Below are the code and all the weights of a small trained network. Each question names an input and a class and asks about switching units off, where a switched-off unit gives its printed mean instead of its output.

import numpy as np


def w(rows, s, z=0):
    codes = np.array(rows[::2]) - 128.0
    scale = np.full(codes.shape[1], s)
    scale[-1] = z or s
    return codes * scale


def norm(h):
    return h / np.sqrt((h * h).mean(-1, keepdims=True) + 1e-5)


def f(y):
    return np.maximum(y, 0)


def log_softmax(a):
    a = a - a.max(-1, keepdims=True)
    return a - np.log(np.exp(a).sum(-1, keepdims=True))


def net(x, mask):
    res = np.array(x, float).reshape(1, 2) / 4 @ E
    u = 0
    for l in range(2):
        y = f(norm(res) @ A[l][:, :-1].T + A[l][:, -1])
        res = res + np.where(mask[u : u + 7], y, B[l][:, -1]) @ B[l][:, :-1]
        u += 7
    return log_softmax(norm(res)[-1] @ U[:, :-1].T + U[:, -1])


A, B = {}, {}
E = w([
[149,135,1,147,151,131,184,112],'x0',
[97,185,182,150,164,72,166,116],'x1',
],0.0099)
A[0] = w([
[116,152,233,140,121,80,120,126,63],'0.n0',
[146,118,178,90,113,127,85,150,82],'0.n1',
[89,108,134,152,110,139,104,129,199],'0.n2',
[117,115,250,136,128,155,100,113,102],'0.n3',
[124,161,136,125,108,105,136,112,5],'0.n4',
[124,67,159,134,96,193,19,134,144],'0.n5',
[117,91,165,200,127,166,87,124,135],'0.n6',
],0.012,0.002)
B[0] = w([
[159,147,220,174,225,219,198,146,244],'0.n0',
[37,193,115,116,78,55,109,86,197],'0.n1',
[145,154,86,150,159,124,113,108,158],'0.n2',
[160,32,7,104,52,103,28,189,253],'0.n3',
[107,170,145,161,65,175,165,177,143],'0.n4',
[198,164,198,21,144,185,142,201,233],'0.n5',
[61,188,157,112,125,69,133,87,174],'0.n6',
],0.015,0.013)
A[1] = w([
[193,121,142,65,120,158,126,146,210],'1.n0',
[112,176,180,56,98,135,120,129,95],'1.n1',
[113,122,76,89,30,25,58,149,6],'1.n2',
[104,153,63,183,79,100,142,149,28],'1.n3',
[110,66,178,188,164,129,113,132,81],'1.n4',
[111,63,115,250,124,120,101,148,183],'1.n5',
[83,99,128,101,146,109,109,107,65],'1.n6',
],0.017,0.0023)
B[1] = w([
[129,118,145,77,117,122,156,49,249],'1.n0',
[104,86,63,254,144,117,124,131,206],'1.n1',
[163,110,187,111,119,112,50,252,171],'1.n2',
[120,124,109,149,128,79,63,106,167],'1.n3',
[157,202,113,118,128,108,199,163,167],'1.n4',
[79,205,175,213,173,97,177,145,169],'1.n5',
[132,125,148,145,148,119,127,151,128],'1.n6',
],0.018,0.016)
U = w([
[155,69,90,75,131,172,184,1,93],'0',
[121,196,181,198,179,141,211,189,182],'1',
[113,148,57,201,163,53,92,78,172],'2',
[78,107,119,149,113,187,158,121,2],'3',
[168,78,150,66,106,140,67,196,182],'4',
],0.014,0.0048)

Each question gives the input, the list of numbers given to net, and the class t.
The units are the neurons (one row each of A and B). Each row of codes is followed by its name. A weight is (code - 128) times the scale printed after its matrix; where a second scale follows, it is the last column's (A, B and U).
mask holds one flag per neuron, layer by layer. A switched-off neuron (its flag False) gives its mean, the last column of its row in B, instead of its output. The means were averaged over made-up inputs and are rounded, as every weight is.
A unit's drop is (log p(t) with every unit on - log p(t) with that unit switched off) / (log p(t) with every unit on - log p(t) with every unit switched off).
The circuit of an input: a set's keep is (log p(t) with only the set's units on - log p(t) with every unit switched off) / (log p(t) with every unit on - log p(t) with every unit switched off). Starting from the 12 units with the biggest drops (on a tie, the unit counted first), units are removed one at a time, each time the one whose removal leaves the highest keep (on an exact tie, the one counted first), for as long as the keep stays at least 0.8.
units of the circuit, in order: the units of the circuit, biggest drop first
k most important neurons: the k neurons with the biggest drops, biggest first
k most important neurons of layer l: the k neurons of layer l with the biggest drops, biggest first
drop when u is switched off: that unit's drop, to one decimal
input [7,4], class 2: 2 most important neurons : 0.n0, 0.n5
input [6,-5], class 2: 3 most important neurons : 0.n5, 0.n0, 0.n3
input [7,-7], class 2: units of the circuit, in order : 0.n5
input [5,-3], class 2: 4 most important neurons of layer 0 : 0.n5, 0.n0, 0.n3, 0.n1
input [2,0], class 2: 4 most important neurons of layer 0 : 0.n0, 0.n5, 0.n3, 0.n1
input [0,-1], class 0: 4 most important neurons : 0.n3, 1.n0, 0.n5, 0.n0
input [5,-8], class 0: 2 most important neurons : 0.n3, 0.n1
input [6,7], class 2: 2 most important neurons : 0.n0, 0.n3
input [-8,4], class 4: 3 most important neurons of layer 0 : 0.n3, 0.n1, 0.n6
input [-1,-8], class 0: 3 most important neurons : 0.n3, 0.n5, 1.n0
input [6,-3], class 2: 4 most important neurons : 0.n5, 0.n0, 0.n3, 0.n1
input [5,7], class 2: 2 most important neurons of layer 0 : 0.n0, 0.n3
input [2,-8], class 0: drop when 0.n3 is switched off : 0.9
input [3,2], class 2: drop when 0.n3 is switched off : 1.1
input [5,-7], class 0: drop when 0.n3 is switched off : 2.3
input [-1,0], class 4: drop when 0.n3 is switched off : 6.6
input [-4,1], class 4: units of the circuit, in order : 0.n3
